Below is a small trained network, with its code and all its weights. Each question gives an input and a target symbol and asks what happens when units are switched off, that is, made to give their printed mean instead of their output.

import numpy as np


def w(rows, s, z=0):
    codes = np.array(rows[::2]) - 128.0
    scale = np.full(codes.shape[1], s)
    scale[-1] = z or s
    return codes * scale


def norm(h):
    return h / np.sqrt((h * h).mean(-1, keepdims=True) + 1e-5)


def f(y):
    return np.maximum(y, 0)


def softmax(a):
    e = np.exp(a - a.max(-1, keepdims=True))
    return e / e.sum(-1, keepdims=True)


def log_softmax(a):
    a = a - a.max(-1, keepdims=True)
    return a - np.log(np.exp(a).sum(-1, keepdims=True))


def net(x, mask):
    ids = ['αβεθμφω'.index(c) for c in x.split()]
    T = len(ids)
    res = E[ids] + P[:T]
    r = norm(res)
    for j in range(3):
        rows = slice(2 * j, 2 * j + 2)
        q, k, v = (r @ M[0][rows].T for M in (Q, K, V))
        z = softmax(np.where(np.tri(T) > 0, q @ k.T / 2**0.5, -1e9)) @ v
        o = O[0][rows]
        res = res + np.where(mask[j], z, o[:, -1]) @ o[:, :-1]
    y = f(norm(res) @ A[0][:, :-1].T + A[0][:, -1])
    res = res + np.where(mask[3:27], y, B[0][:, -1]) @ B[0][:, :-1]
    return log_softmax(norm(res)[-1] @ U[:, :-1].T + U[:, -1])


Q, K, V, O, A, B = {}, {}, {}, {}, {}, {}
E = w([
[72,183,141],'α',
[91,9,193],'β',
[84,111,239],'ε',
[190,82,179],'θ',
[146,119,93],'μ',
[135,181,194],'φ',
[184,188,154],'ω',
],0.012)
P = w([
[78,138,164],'0',
[109,189,221],'1',
[61,45,161],'2',
[206,119,98],'3',
[122,191,199],'4',
[48,38,162],'5',
[214,109,98],'6',
[124,188,190],'7',
[38,15,175],'8',
[217,105,96],'9',
[120,191,191],'10',
[18,3,176],'11',
],0.0079)
Q[0] = w([
[7,79,129],'H1',
[86,48,75],'H1',
[151,149,163],'H2',
[87,185,67],'H2',
[214,125,115],'H3',
[142,89,167],'H3',
],0.014)
K[0] = w([
[14,173,201],'H1',
[112,145,27],'H1',
[58,80,216],'H2',
[141,204,41],'H2',
[104,215,2],'H3',
[216,217,172],'H3',
],0.0097)
V[0] = w([
[103,215,127],'H1',
[213,124,205],'H1',
[2,152,133],'H2',
[155,91,186],'H2',
[62,50,137],'H3',
[161,103,179],'H3',
],0.008)
O[0] = w([
[61,123,30,154],'H1',
[193,55,113,242],'H1',
[68,149,108,254],'H2',
[2,176,23,242],'H2',
[128,146,149,159],'H3',
[99,89,117,225],'H3',
],0.006,0.004)
A[0] = w([
[91,160,110,1],'N1',
[156,111,216,169],'N2',
[206,166,139,93],'N3',
[163,141,156,161],'N4',
[138,174,155,12],'N5',
[111,103,142,115],'N6',
[138,142,179,201],'N7',
[88,175,146,148],'N8',
[139,122,27,171],'N9',
[165,148,142,164],'N10',
[120,204,108,162],'N11',
[119,97,116,85],'N12',
[146,71,120,246],'N13',
[94,120,145,148],'N14',
[68,137,139,168],'N15',
[120,53,115,120],'N16',
[133,93,168,173],'N17',
[116,179,100,169],'N18',
[196,205,4,99],'N19',
[137,84,129,167],'N20',
[140,129,153,141],'N21',
[115,200,116,109],'N22',
[153,132,171,124],'N23',
[219,98,128,51],'N24',
],0.017,0.0046)
B[0] = w([
[80,107,157,140],'N1',
[183,161,80,232],'N2',
[46,102,153,166],'N3',
[89,146,66,158],'N4',
[95,184,189,140],'N5',
[109,111,180,177],'N6',
[176,86,101,209],'N7',
[241,148,115,216],'N8',
[189,1,25,148],'N9',
[66,132,96,154],'N10',
[62,123,88,169],'N11',
[81,133,89,142],'N12',
[58,72,108,192],'N13',
[152,95,146,214],'N14',
[159,74,174,254],'N15',
[84,154,121,183],'N16',
[144,140,104,206],'N17',
[84,142,183,158],'N18',
[35,31,126,166],'N19',
[76,175,107,168],'N20',
[166,151,103,153],'N21',
[84,134,105,162],'N22',
[167,190,135,160],'N23',
[180,80,110,164],'N24',
],0.0076,0.0092)
U = w([
[84,196,180,166],'α',
[108,89,157,4],'β',
[231,119,150,162],'ε',
[168,124,6,158],'θ',
[107,113,51,97],'μ',
[136,175,105,187],'φ',
[61,197,86,172],'ω',
],0.012,0.0039)

Each question gives the input, a string of symbols that net reads in full, and the target symbol t.
The units are the heads (2 rows each of Q, K, V and O) and the neurons (one row each of A and B). Each row of codes is followed by its name. A weight is (code - 128) times the scale printed after its matrix; where a second scale follows, it is the last column's (O, A, B and U).
mask holds one flag per unit, heads first, then neurons. A switched-off unit (its flag False) gives its mean, the last column of its rows in O or B, instead of its output. The means were averaged over made-up inputs and are rounded, as every weight is.
A unit's drop is (log p(t) with every unit on - log p(t) with that unit switched off) / (log p(t) with every unit on - log p(t) with every unit switched off).
most important unit: the unit with the biggest drop
k most important neurons: the k neurons with the biggest drops, biggest first
heads that matter: for each layer, one digit per head in row order, 1 if its drop is at least 0.15 and else 0, layers parted by /
drop when u is switched off: that unit's drop, to one decimal
input α μ θ ε, target θ: most important unit	N2
input μ ε θ α ε, target ε: heads that matter	000
input α ε ε α, target ω: heads that matter	010
input α θ ε μ φ β φ, target ω: heads that matter	000
input ω ε α, target α: heads that matter	100
input α α ω β θ α ε β ε φ, target μ: 3 most important neurons	[N3, N19, N8]
input ε ε α ω ε ω, target β: heads that matter	100
input θ ε ω ε ε ε ε θ β ε, target θ: heads that matter	100
input α ε α α, target ω: heads that matter	011
input ω ε β ε ε ε φ, target μ: heads that matter	100
input μ ω α ε ω φ, target ε: drop when N8 is switched off	0.1
input μ ε α ε μ ε α φ φ, target ε: drop when N12 is switched off	0.0
input α α α ε ε ε ε α ω ω, target μ: drop when N19 is switched off	0.1
input α ε β ε β θ θ α α θ ω, target ω: most important unit	N3
